Below are the code and all the weights of a small trained network. Each question names an input and a class and asks about switching units off, where a switched-off unit gives its printed mean instead of its output.

import numpy as np


def w(rows, s, z=0):
    codes = np.array(rows[::2]) - 128.0
    scale = np.full(codes.shape[1], s)
    scale[-1] = z or s
    return codes * scale


def f(y):
    return np.maximum(y, 0)


def log_softmax(a):
    a = a - a.max(-1, keepdims=True)
    return a - np.log(np.exp(a).sum(-1, keepdims=True))


def net(x, mask):
    res = np.array(x, float).reshape(1, 8) / 4 @ E
    y = f(res @ A[0][:, :-1].T + A[0][:, -1])
    res = res + np.where(mask, y, B[0][:, -1]) @ B[0][:, :-1]
    return log_softmax(res[-1] @ U[:, :-1].T + U[:, -1])


A, B = {}, {}
E = w([
[131,160,199,91,171,81],'x0',
[169,81,144,93,99,91],'x1',
[82,228,108,55,189,191],'x2',
[36,95,253,125,153,34],'x3',
[160,172,74,107,82,67],'x4',
[95,208,127,165,145,42],'x5',
[23,176,173,163,7,178],'x6',
[127,213,126,233,143,111],'x7',
],0.0082)
A[0] = w([
[18,57,232,102,59,129,199],'n0',
[212,2,103,101,167,68,190],'n1',
[203,7,111,68,174,78,167],'n2',
[67,120,98,24,123,69,178],'n3',
[32,50,226,106,126,174,154],'n4',
[162,154,148,23,195,201,130],'n5',
[176,69,78,128,52,200,161],'n6',
[166,89,83,113,67,178,143],'n7',
[154,151,156,61,184,195,123],'n8',
[63,148,122,230,205,150,165],'n9',
[110,103,215,89,173,174,255],'n10',
[100,103,43,122,82,159,136],'n11',
[156,90,81,161,52,130,119],'n12',
[96,131,121,56,139,209,95],'n13',
[91,147,60,24,116,185,139],'n14',
[186,138,94,138,126,50,160],'n15',
[78,206,94,208,109,179,134],'n16',
[137,109,118,125,153,177,94],'n17',
[185,173,102,131,137,60,161],'n18',
[71,187,208,157,181,77,132],'n19',
[118,58,63,108,79,215,226],'n20',
[155,91,78,125,34,102,213],'n21',
[161,182,114,113,93,65,94],'n22',
],0.0093,0.0055)
B[0] = w([
[69,117,218,141,96,114,231],'n0',
[59,84,212,24,182,197,250],'n1',
[1,17,122,9,150,183,241],'n2',
[148,134,153,94,63,142,183],'n3',
[31,125,231,207,50,42,206],'n4',
[215,161,96,13,199,85,203],'n5',
[205,229,169,216,114,187,223],'n6',
[174,183,163,189,99,192,199],'n7',
[215,171,105,35,174,40,182],'n8',
[143,62,121,205,169,219,191],'n9',
[132,160,131,156,71,63,206],'n10',
[126,171,129,108,135,244,185],'n11',
[168,223,109,151,140,150,185],'n12',
[127,235,93,98,71,91,176],'n13',
[120,149,142,76,89,157,198],'n14',
[54,128,209,95,144,125,189],'n15',
[101,75,124,160,95,154,198],'n16',
[210,145,159,152,134,95,154],'n17',
[112,67,205,151,81,90,188],'n18',
[144,177,129,185,65,133,206],'n19',
[118,205,182,108,112,151,232],'n20',
[211,156,196,122,148,219,206],'n21',
[55,170,192,114,107,88,160],'n22',
],0.0079,0.013)
U = w([
[92,168,51,42,121,6,162],'0',
[210,234,132,217,117,131,253],'1',
[133,41,11,175,163,46,7],'2',
[13,104,228,178,62,109,145],'3',
[93,5,163,58,213,160,202],'4',
[133,27,44,166,164,48,11],'5',
[124,172,95,98,125,221,23],'6',
[62,65,36,255,120,143,134],'7',
],0.0083,0.0036)

Each question gives the input, the list of numbers given to net, and the class t.
The units are the neurons (one row each of A and B). Each row of codes is followed by its name. A weight is (code - 128) times the scale printed after its matrix; where a second scale follows, it is the last column's (A, B and U).
mask holds one flag per neuron, in row order. A switched-off neuron (its flag False) gives its mean, the last column of its row in B, instead of its output. The means were averaged over made-up inputs and are rounded, as every weight is.
A unit's drop is (log p(t) with every unit on - log p(t) with that unit switched off) / (log p(t) with every unit on - log p(t) with every unit switched off).
most important unit: the unit with the biggest drop
top k neurons: the k neurons with the biggest drops, biggest first
drop when u is switched off: that unit's drop, to one decimal
input [6,-8,8,1,3,7,-3,-1], class 1: top neuron => [n2]
input [2,-8,1,-6,5,-5,7,3], class 1: top 3 neurons => [n2; n1; n6]
input [5,-3,1,-6,-7,4,4,-3], class 1: top 2 neurons => [n2; n1]
input [-6,7,-3,0,-7,1,-2,7], class 4: top 2 neurons => [n4; n19]
input [4,-7,7,4,-5,-2,0,-7], class 0: top 2 neurons => [n5; n8]
input [-2,-7,4,-5,8,6,-6,-2], class 0: top 2 neurons => [n6; n1]
input [-7,0,3,4,-6,-7,-4,-4], class 3: top 2 neurons => [n4; n10]
input [-1,-3,1,-7,4,-2,0,-5], class 1: top 2 neurons => [n6; n7]
input [-3,7,5,-6,-6,1,3,1], class 1: top 2 neurons => [n2; n1]
input [-2,8,5,4,5,4,-5,2], class 4: top 4 neurons => [n4; n0; n6; n10]
input [-7,2,-6,-4,4,0,-8,5], class 4: top 2 neurons => [n1; n2]
input [-6,-5,-3,3,1,6,-7,2], class 4: drop when n6 is switched off => 0.1
input [-3,0,-2,-6,-7,-4,-4,-5], class 6: drop when n2 is switched off => 0.2
input [-2,-8,-1,-2,5,-3,2,5], class 1: drop when n1 is switched off => 0.3
input [-1,3,7,-3,-1,3,8,7], class 7: most important unit => n16
